Here is a tiny trained network, its code and every weight. The questions are about switching its units off for an input and a class, where a switched-off unit gives its printed mean instead of its output.

import numpy as np


def w(rows, s, z=0):
    codes = np.array(rows[::2]) - 128.0
    scale = np.full(codes.shape[1], s)
    scale[-1] = z or s
    return codes * scale


def f(y):
    return np.maximum(y, 0)


def log_softmax(a):
    a = a - a.max(-1, keepdims=True)
    return a - np.log(np.exp(a).sum(-1, keepdims=True))


def net(x, mask):
    res = np.array(x, float).reshape(1, 7) / 4 @ E
    y = f(res @ A[0][:, :-1].T + A[0][:, -1])
    res = res + np.where(mask, y, B[0][:, -1]) @ B[0][:, :-1]
    return log_softmax(res[-1] @ U[:, :-1].T + U[:, -1])


A, B = {}, {}
E = w([
[59,119,126,178,138,122,47,179],'x0',
[146,81,119,102,63,76,64,133],'x1',
[66,204,202,131,39,87,124,53],'x2',
[101,94,101,254,163,80,178,82],'x3',
[100,129,147,82,100,137,93,176],'x4',
[187,139,187,183,69,169,116,119],'x5',
[108,141,59,148,105,194,131,138],'x6',
],0.0093)
A[0] = w([
[197,138,171,69,127,112,144,97,110],'neuron 1',
[109,150,129,219,194,117,131,100,115],'neuron 2',
[99,139,143,219,206,113,147,126,111],'neuron 3',
[136,137,110,142,151,214,152,143,89],'neuron 4',
[91,146,80,61,148,165,93,197,129],'neuron 5',
[161,69,99,125,133,86,112,130,107],'neuron 6',
[161,145,145,99,162,138,153,88,40],'neuron 7',
[176,154,101,161,163,246,166,165,119],'neuron 8',
[134,106,136,189,171,94,134,132,203],'neuron 9',
[167,52,54,146,161,128,123,131,136],'neuron 10',
[117,163,124,183,79,137,117,92,120],'neuron 11',
[144,123,158,127,180,105,179,138,136],'neuron 12',
[106,153,102,91,144,134,109,142,101],'neuron 13',
[122,182,146,145,37,149,120,104,140],'neuron 14',
[179,86,42,146,155,106,114,136,156],'neuron 15',
[118,179,108,189,64,137,136,111,184],'neuron 16',
[147,137,96,159,148,121,149,123,3],'neuron 17',
[215,133,182,65,134,116,158,103,158],'neuron 18',
[110,174,156,178,79,159,98,102,93],'neuron 19',
[90,150,148,151,148,85,118,92,33],'neuron 20',
[94,120,124,92,123,83,83,155,108],'neuron 21',
[168,139,109,153,154,229,147,154,122],'neuron 22',
[162,123,159,152,68,140,131,103,160],'neuron 23',
[178,157,118,160,158,199,130,157,160],'neuron 24',
[104,132,94,114,176,136,188,109,183],'neuron 25',
[128,164,59,91,162,171,219,109,127],'neuron 26',
[166,59,74,157,156,116,126,144,110],'neuron 27',
[93,140,74,52,157,169,79,172,154],'neuron 28',
[90,128,154,141,174,131,167,123,120],'neuron 29',
],0.012,0.0051)
B[0] = w([
[183,145,206,105,83,160,206,113,217],'neuron 1',
[74,150,50,187,165,130,175,89,221],'neuron 2',
[83,141,26,211,170,115,166,126,224],'neuron 3',
[149,153,182,135,106,147,214,150,177],'neuron 4',
[106,199,128,63,108,93,99,190,234],'neuron 5',
[128,126,103,152,125,179,147,140,185],'neuron 6',
[130,154,129,92,103,85,144,80,162],'neuron 7',
[133,132,205,129,99,184,251,188,215],'neuron 8',
[84,148,84,162,123,180,120,162,217],'neuron 9',
[144,51,102,206,138,162,217,100,225],'neuron 10',
[172,98,142,82,103,77,106,64,207],'neuron 11',
[143,141,111,69,95,107,105,120,180],'neuron 12',
[147,148,92,114,101,143,117,157,170],'neuron 13',
[176,61,137,91,111,88,131,104,254],'neuron 14',
[104,50,121,194,151,164,208,105,220],'neuron 15',
[143,102,162,110,123,80,165,62,226],'neuron 16',
[105,128,118,166,122,129,110,111,149],'neuron 17',
[201,152,230,57,71,142,208,108,240],'neuron 18',
[157,65,104,108,141,85,128,79,218],'neuron 19',
[113,152,86,161,186,130,190,116,178],'neuron 20',
[200,124,166,108,129,150,103,177,208],'neuron 21',
[145,135,191,108,113,198,224,189,197],'neuron 22',
[170,113,139,80,73,122,88,153,212],'neuron 23',
[104,111,158,142,106,179,181,162,190],'neuron 24',
[102,151,86,145,148,60,105,97,206],'neuron 25',
[75,94,84,184,201,34,136,41,220],'neuron 26',
[121,53,127,180,147,176,193,117,210],'neuron 27',
[103,171,125,73,99,105,79,205,241],'neuron 28',
[125,138,79,143,141,90,137,146,176],'neuron 29',
],0.011,0.01)
U = w([
[201,168,145,164,209,170,80,122,1],'0',
[104,6,92,217,175,161,183,56,186],'1',
[143,103,188,231,156,191,66,141,31],'2',
[45,246,72,195,193,117,160,128,118],'3',
[120,162,84,95,126,76,10,157,137],'4',
[148,137,202,98,84,233,153,235,201],'5',
[149,127,183,96,119,110,166,2,155],'6',
],0.0087,0.008)

Each question gives the input, the list of numbers given to net, and the class t.
The units are the neurons (one row each of A and B). Each row of codes is followed by its name. A weight is (code - 128) times the scale printed after its matrix; where a second scale follows, it is the last column's (A, B and U).
mask holds one flag per neuron, in row order. A switched-off neuron (its flag False) gives its mean, the last column of its row in B, instead of its output. The means were averaged over made-up inputs and are rounded, as every weight is.
A unit's drop is (log p(t) with every unit on - log p(t) with that unit switched off) / (log p(t) with every unit on - log p(t) with every unit switched off).
The circuit of an input: a set's keep is (log p(t) with only the set's units on - log p(t) with every unit switched off) / (log p(t) with every unit on - log p(t) with every unit switched off). Starting from the 12 units with the biggest drops (on a tie, the unit counted first), units are removed one at a time, each time the one whose removal leaves the highest keep (on an exact tie, the one counted first), for as long as the keep stays at least 0.8.
circuit, biggest first: the units of the circuit, biggest drop first
most important unit: the unit with the biggest drop
k most important neurons: the k neurons with the biggest drops, biggest first
drop of u: that unit's drop, to one decimal
input [-3,8,-1,-3,2,-5,8], class 4: circuit, biggest first -> neuron 8; neuron 28
input [1,-2,-2,-4,-2,-4,-3], class 5: most important unit -> neuron 3
input [4,7,-1,-5,0,-8,-2], class 4: circuit, biggest first -> neuron 8; neuron 28
input [6,-1,-3,3,3,-7,7], class 3: 2 most important neurons -> neuron 5; neuron 28
input [0,-5,8,2,5,-6,-6], class 3: 2 most important neurons -> neuron 20; neuron 18
input [-3,-5,3,1,1,3,7], class 6: 2 most important neurons -> neuron 10; neuron 15
input [-6,0,-2,-7,-2,-7,8], class 5: 3 most important neurons -> neuron 8; neuron 22; neuron 3
input [-3,3,-3,2,8,-6,6], class 3: 2 most important neurons -> neuron 5; neuron 28
input [-7,6,-2,4,0,7,3], class 5: 2 most important neurons -> neuron 26; neuron 23
input [7,0,0,-2,-1,7,2], class 6: drop of neuron 2 -> -0.1
input [-3,4,2,-5,-3,-8,-8], class 5: drop of neuron 6 -> 0.0
input [5,-5,-3,-6,-2,-5,-5], class 4: drop of neuron 5 -> 0.1
input [-7,1,8,-6,8,-7,6], class 5: drop of neuron 21 -> 0.1
input [-4,-7,-2,3,-2,1,-6], class 3: most important neuron -> neuron 14
